After every row comes one of two labels: whether the row has a hidden trait. Each part has its own trait and labels.
[  4 -22   3   1   3  -1  -1  10   8   1  -2  -6   0   5   2   1  -4   0
   0   0   4  -5  -2   1   4   1  -8  -2   4  -3   0   1   1  -1  -8   0
  10 -10   3   7   3  10  -5  -3   6 -10   6   3   2   5  -4   6 -13  -4
   0  -7  18   3  -1  -1   0   9] -> <91>
[  0  13  -2  -1  -4   1  -1   0   1   2  -6   7  -4  -3   0   5   2   2
   0   2  -1  -2   9   2   5  -1  -1  -3 -39   0   1  -3   4  -4  -5  15
   4  -3   2 -13  -1   1  -6  -3  -4   0  -3   3   0   1 -12 -14   0  -2
   1  11  19  -3  -1   0  -2  -9] -> <91>
[ 16 -15   0   2   6   1  17   5   1  -1   3 -12   2   4   0   5  -4 -12
   2   1  -1  -6   2   1   0  -5  -8  -5 -44  -2   1  -7   0   1   4   6
  10  -7   0  -5  -3   2 -18   5 -28  11   6  -8  -1  14   0 -25   4   2
  -2  16  -1 -10  -5   0   2 -15] -> <91>
[ -4 -13  -3   1 -12  -2   1  16  -1  -2  -9  -5   2   8   2  11   4 -14
   1   1  -4   4   1   2  -1  -3   3  -1  31  -6   0 -12  -3   0  -6  -6
  -7   7   0 -25  -5  19   3  -2   9  13  -5   0  -1   5 -24 -13 -11 -10
  10  13  14   8   1   2   3  -7] -> <95>
[ -1 -27   2   1   7  -1   2   9  14   2  -6 -14  -2   7   3  -5  -6   1
  -1  -1   7  -8   2  -1   7  -1  -6  -3   9  -5  -1  -1   2  -1  -4   8
  10 -12   4  12   9  14  -8 -27   0  -8   3   0   7  10  -7  -1 -17  -7
  -3 -31  28   6  -3  -2  -1   7] -> <91>
[ -6 -20   6  -3   2   2  -8 -12  -2  -5  -3   6  -1 -25   0   4   0  -7
   2  -5  -2   1   6   0  -1  -6  -4  -7 -22  -4  -2   7   5  -4   8  18
   0 -29  -1   5  12  -1   5   5 -25   1  10  -5  -4  13  -7  14   3  10
  -1  21  -6   0  -2  -2  -2   0] -> <95>
[-29   3   1  -3   8  -1  19   4  19   3  -8 -10  -9   1   6 -13 -12  17
 -10  -1  10  -9  10  -2   0  -6   7   1   1 -14   0 -10  -3  -1  10  38
  -2  -8   5  17  19  16 -12 -31 -22 -10  -1  -7   2  -2 -15 -21 -14 -11
 -12 -63  63  -8   9  -4 -10  14] -> <91>
[ 14   1   2   2   0   1  -9  -2  -9   0   2   8   5  12  -3  11   1 -16
   5   1  -4  11  -9   8  -2   4  -2   1  -4   2   1   4   1   4  -7 -35
   2   8  -3 -18 -15 -22  13  17  23  15  -2   2  -5   0   4   9  13  -4
   1  63 -48   5  -8   0   3  -7] -> <91>

Part 2:
[ -6   6  -2   0   3   3   1  -9 -14  -4   1  -2  -6   6  -2  -1  -5   1
   5  -3  -1  -2   2   8 -11   9] -> H
[ -2  -3   8  -4   0  -5   5   1  15   8   0   3  10   2   2   2   0  -2
 -15  -2  13   0   9   0  -5  -3] -> H
[ -1   3 -10   1  -1   9  -3  -4   3  -1   1  12  -2  -4   7  -7   8   2
   2   2 -15   3  -5  -7  19  -2] -> L
[ -5   5  -8  -5  -1  14 -17  -5  18   0   5  21   2  -6   6 -16  15   2
  -3   7  -3  -2   0 -10  10   1] -> L
[ -6   5 -12   8   1   8   0  -1  -4   0  -4 -18  -5   2 -12   5   4   7
  10 -11 -22   3 -19   8  12   2] -> H
[ -6   6  -1   0   2   2   1  -8 -15  -4   1  -5  -8   6  -2  -2  -3   1
   5  -4   0  -2   2   8 -12   7] -> H
[  0  -6   4  -3   1 -15  -2   8 -12   3  -4  -5  12  -3  12   1  -1  -6
  -7  -5  15   7  -9   5   9   5] -> H
[  7  -3   1   1  -3  -3   8  -4  -3  -3   1  17  -2  -2  18   0  -3  -3
   0   8 -12   2  11 -11  22  -7] -> L
[ -1  -2   3   0   1  -5   4   0   8   7  -1   2  11   2   4   2  -2  -3
 -10  -5   5   1   3   5  -7  -3] -> H
[ 12  -3  -4   3  -5   0  13  -7  -8  -6   0  30  -4  -2  19  -2  -5  -6
   3  12 -17   5  15 -16  34 -11] -> L
[  7  -2   0   0  -3  -1   8  -2  -5  -3   0  16  -2  -1   9  -1  -3  -4
   0   7  -7   3  11 -10  10  -6] -> L
[  6  -6  -1   4   1   3  -6  13  15  -2   3 -11  -5  -4 -11   3  -7   0
  10   4  -6 -11   4   2 -63  -5] -> L
[ -3   4  -4   4   0   5   0  -1  -1   1  -2 -10  -3   2  -8   5   4   5
   2  -6 -11   1 -12   2   8   1] -> L
[  1  -5   1  -2   1 -16  -5   9 -28  -3  -6  -9   7  -6  13  -1  -1  -6
   3  -3  11   9 -19   5  19  11] -> H
[  7  -2   1   0  -3  -2   8  -4  -5  -3   0  15  -2  -1   9   0  -3  -3
   0   8  -6   3  10 -10  16  -7] -> L
[  2  -7  11  -7   1 -22  -6  11 -24  -2  -5  -6  11  -6  15  -1   0  -7
  -5   0  25   9 -18   2  28  11] -> H
[-11  10   1  -2   5   4   3 -16 -21  -6   2  -5 -12  11  -8  -2  -7   3
   6  -5   4  -4   6  10 -14   9] -> H
[  9  -7  -1   4   0   3  -7  18  21  -1   3 -16  -8  -4 -22   5  -7   1
  10   6   4 -13   2   2 -63  -6] -> L
[ -7   6 -13   5   4   4   0  -9 -22  -6  -2  -7  -7   4   3  -3  -8   0
  14  -8 -11   0  -5  13 -19   9] -> H
[-2  0  4  0  0 -1  3  0  6  6 -1 -6  5  2 -5  5  3  1 -9 -5  1  2  0  2
  9 -2] -> H
[ -5   4  -8  -5   0  13 -15  -6  16   1   5  17   4  -5   6 -14  12   2
  -3   6  -2  -2  -1  -7   1   1] -> L
[  6  -5   4   3  -1   4  -4  14  21   0   2 -19  -7  -3 -21   7  -1   4
   7   4   2 -10  -2  -1 -43  -6] -> L
[  2   0   1   3  -1   4   0   8  10   0   0 -19  -6  -1 -17   8   3   6
   2  -2  -6  -4  -9   0  -9  -2] -> L
